Each row is followed by one of two labels, saying whether the row has a hidden trait. Each part has a new trait and two new labels.
-.10; .24; .39; -.12; .36; -.18; -.29; .11; -.14; .46; .12; -.63; .15; -.46; -.29; .15; -.08; .45; -.24; .12; .17; .26; -.34; .16 : pazu
-.13; .27; .29; -.04; .39; .01; -.25; .19; -.31; .12; .11; -.14; .24; -.34; -.24; -.04; .04; .06; -.44; -.12; -.13; .00; -.25; .26 : roz
-.01; .23; .26; -.01; .25; .01; .07; .04; .06; -.15; .09; .43; -.56; -.03; .06; -.08; .04; -.30; -.31; .10; -.26; .04; -.15; -.08 : pazu
-.03; .25; .57; -.03; .09; .28; -.06; .18; .09; .07; .11; .00; -.33; -.31; -.07; -.21; .00; -.24; -.30; .02; -.15; .10; -.24; .14 : pazu
-.24; .43; .26; .05; -.04; .13; -.17; .46; .08; -.08; .09; -.38; .50; -.26; -.08; -.17; .04; -.31; .23; -.27; .19; -.05; -.21; .33 : roz
.01; .10; .16; -.06; .26; .03; -.04; .24; -.09; .19; .11; .14; .39; -.02; -.21; .11; -.12; -.13; -.13; .01; .03; -.17; -.17; .13 : pazu
-.01; .06; -.09; -.01; .27; -.25; .14; .24; -.16; .30; .06; .17; .82; .27; -.28; .15; -.03; .06; .51; -.07; .37; -.65; .07; -.05 : pazu
-.14; -.01; .04; -.09; .07; -.27; -.11; -.05; -.21; .42; -.05; -.94; .35; -.15; -.22; .06; .05; .69; .12; .04; .29; .15; .04; -.01 : pazu
.06; .03; -.04; .02; .02; -.17; .08; -.03; .26; -.08; -.01; .03; -.37; .05; .18; .09; -.06; -.01; .17; .18; .05; .15; -.01; -.13 : pazu
-.07; .24; .14; .03; .08; -.03; -.11; .17; .11; -.11; .08; -.11; -.10; -.22; .02; -.01; -.02; -.16; -.04; -.03; .01; .14; -.22; .11 : roz
-.17; .15; -.01; .02; .10; -.12; -.26; -.07; -.31; .01; -.03; -.52; -.03; -.25; -.02; -.15; .20; .42; -.27; -.17; -.08; .15; -.09; .17 : pazu
.02; -.03; -.22; .02; .10; -.09; -.06; .06; -.09; -.14; .05; .30; .21; .00; -.02; .13; -.07; -.21; -.11; -.06; -.09; -.12; -.06; .08 : roz
-.10; .06; -.03; .02; .00; -.03; -.14; .07; -.06; -.08; .01; -.23; .15; -.21; -.01; .01; .01; .04; -.04; -.10; .04; .11; -.06; .20 : roz
-.22; .44; .24; -.03; .15; -.20; -.12; .32; -.21; .35; .04; -.62; .68; -.10; -.30; -.19; .15; .36; .34; -.20; .33; -.20; -.06; .13 : pazu
.03; .14; .21; .00; .12; .05; -.06; .08; .06; -.15; .07; .25; -.41; -.05; .06; -.07; .00; -.24; -.23; .07; -.21; .06; -.17; .00 : roz
-.19; .43; .31; -.03; .47; -.41; -.35; .09; -.12; .07; .13; -.63; -.43; -.51; -.11; .00; .08; .39; -.28; .07; .00; .47; -.39; .14 : pazu
.03; -.03; .31; -.11; .17; .21; -.11; .06; -.08; .35; .07; -.10; .26; -.25; -.25; .05; -.08; .04; -.34; .05; -.10; -.01; -.19; .12 : pazu
.21; -.25; -.11; -.04; .13; .19; -.04; -.03; .04; -.08; .09; .59; -.14; -.03; .01; .28; -.28; -.43; -.59; .15; -.26; .01; -.18; .07 : roz
-.23; .41; .23; -.02; .53; -.32; -.50; .24; -.29; -.03; .19; -.59; .00; -.56; -.22; .16; -.02; .15; -.51; -.07; -.07; .30; -.52; .36 : roz
-.05; .34; .42; .03; .02; -.05; -.12; .11; .47; -.21; .08; -.36; -.85; -.31; .23; -.10; -.04; -.12; .13; .20; .02; .59; -.23; -.07 : pazu
-.12; .33; .35; -.02; .20; .06; -.10; .27; -.04; .08; .12; -.16; .19; -.21; -.12; -.11; .01; -.17; -.09; -.09; .03; -.04; -.24; .18 : roz

Next part:
-.03; -.18; -.04; -.01; -.27; -.10; -.21; -.10; .39; -.09; -.54; -.08; .52; .59; -.05; .24; -.19; .00; .20; -.28 : J
-.15; -.08; -.19; -.06; -.16; -.47; .11; -.04; .08; -.14; -.10; .02; .19; .00; .14; .19; -.18; .17; .16; .16 : S
.19; .04; -.11; .05; .11; .61; -.05; .09; .22; .11; -.21; .05; -.14; .16; -.09; -.10; .08; .05; -.04; -.15 : J
-.16; -.28; -.36; .17; -.03; -.25; .05; .01; .23; -.02; -.07; .05; -.18; .40; .37; .03; .11; .06; -.07; -.13 : S
-.14; -.32; -.21; .09; .10; -.17; -.06; .20; .27; .09; -.05; .13; -.49; .29; .09; .04; .18; -.10; .02; -.23 : J
-.27; .02; -.17; -.02; .03; -.37; -.01; -.03; -.14; -.03; .24; .04; -.12; -.13; .21; .15; .07; .02; -.03; .18 : S
.18; -.29; -.36; .07; -.15; .14; -.13; -.01; .42; -.11; -.83; -.01; .38; .37; .17; .10; -.13; .11; .08; -.49 : J
.31; -.23; -.19; .10; -.10; .59; -.04; -.02; .23; -.08; -.84; .02; .27; .23; .06; -.10; -.05; .11; -.04; -.38 : J
-.27; -.12; -.09; .01; -.11; -.29; .15; -.07; -.20; -.12; -.10; .04; .12; .18; .14; .18; -.12; .13; .01; .15 : S
-.16; -.07; -.06; -.03; -.13; -.24; .17; -.05; -.04; -.17; -.09; .00; .18; .02; .01; .22; -.25; .12; .10; .16 : S
-.08; -.34; -.18; .12; .00; -.11; .08; .12; .27; .10; -.04; .07; -.34; .41; .12; -.04; .08; .01; .02; -.11 : S
-.08; -.26; -.44; .14; -.04; -.14; .12; .14; .21; -.01; -.19; .08; -.25; .26; .11; -.16; .11; .10; -.19; -.15 : J
-.08; -.18; .35; .02; -.25; -.08; -.24; -.13; .18; -.10; -.59; .04; .23; .81; .04; .37; -.12; -.19; .35; -.24 : S
.07; -.12; .14; -.05; -.10; -.19; -.28; -.08; .25; .00; -.33; -.07; .42; .26; -.05; .13; -.06; -.09; .22; -.27 : J
-.15; .17; -.66; .10; .02; -.26; .21; .06; -.13; -.10; .36; -.01; -.20; -.45; .22; -.28; .14; .19; -.54; .08 : S
-.21; -.32; .07; .01; -.17; -.26; .08; -.09; .11; -.15; -.39; .09; .16; .46; .14; .30; -.16; .08; .28; .03 : S
-.09; -.08; .28; -.05; -.10; -.10; .00; -.09; -.10; -.17; -.11; .01; .10; .14; -.05; .26; -.22; -.04; .23; .09 : S
.16; -.18; .03; .00; -.04; .01; -.19; -.05; .22; .00; -.41; -.03; .34; .20; .03; .07; -.03; -.04; .18; -.32 : J
-.27; -.10; -.66; .13; -.07; -.28; .16; .03; .15; -.15; .03; .01; -.08; .11; .43; .00; .09; .22; -.36; -.05 : S
-.19; -.18; -.42; .14; -.09; -.40; .12; -.02; .12; -.06; -.01; .03; -.03; .24; .49; -.07; .17; .21; -.15; -.01 : S
-.29; -.21; -.31; .10; -.09; -.35; .02; -.05; .13; -.06; -.13; .07; -.03; .41; .46; .18; .12; .11; -.04; .01 : S
-.08; -.33; -.31; .16; -.06; .10; .16; .14; .33; .01; -.26; .08; -.26; .46; .06; -.08; .04; .05; -.04; -.22 : J
-.10; -.29; -.40; .10; .02; -.09; .05; .17; .34; .08; -.06; .09; -.38; .31; .09; -.02; .10; .02; -.01; -.20 : J
-.11; -.01; -.11; -.02; -.23; -.13; .06; -.08; -.08; -.35; -.44; -.02; .21; .08; -.03; .13; -.26; .06; -.11; -.06 : S
.10; -.15; .11; -.01; -.04; -.01; -.23; -.06; .22; -.01; -.40; -.04; .32; .20; .01; .11; -.05; -.07; .20; -.32 : J
-.16; -.20; .02; .00; -.19; -.35; .05; -.08; .01; -.20; -.30; .06; .21; .25; .09; .20; -.10; .09; .16; .09 : S
-.29; -.11; -.42; .09; -.05; -.32; .07; -.03; .05; -.10; .01; .06; -.06; .12; .40; .03; .15; .16; -.19; .01 : S
-.04; -.06; .25; -.05; -.09; .15; -.24; -.12; .17; -.04; -.24; -.07; .33; .36; -.21; .28; -.16; -.15; .14; -.22 : J
.21; -.24; -.46; .12; -.13; .61; .01; .05; .72; -.03; -.81; .00; .17; .68; .13; .11; -.18; .18; .13; -.36 : J
.14; -.05; .37; -.04; -.07; -.09; -.20; -.08; .08; .07; -.19; -.09; .44; .13; -.13; .00; -.03; -.09; .25; -.10 : J
-.17; -.16; -.30; .13; .04; -.34; -.04; .01; .07; .00; .10; .07; -.27; .17; .38; -.03; .24; .02; -.15; -.07 : S
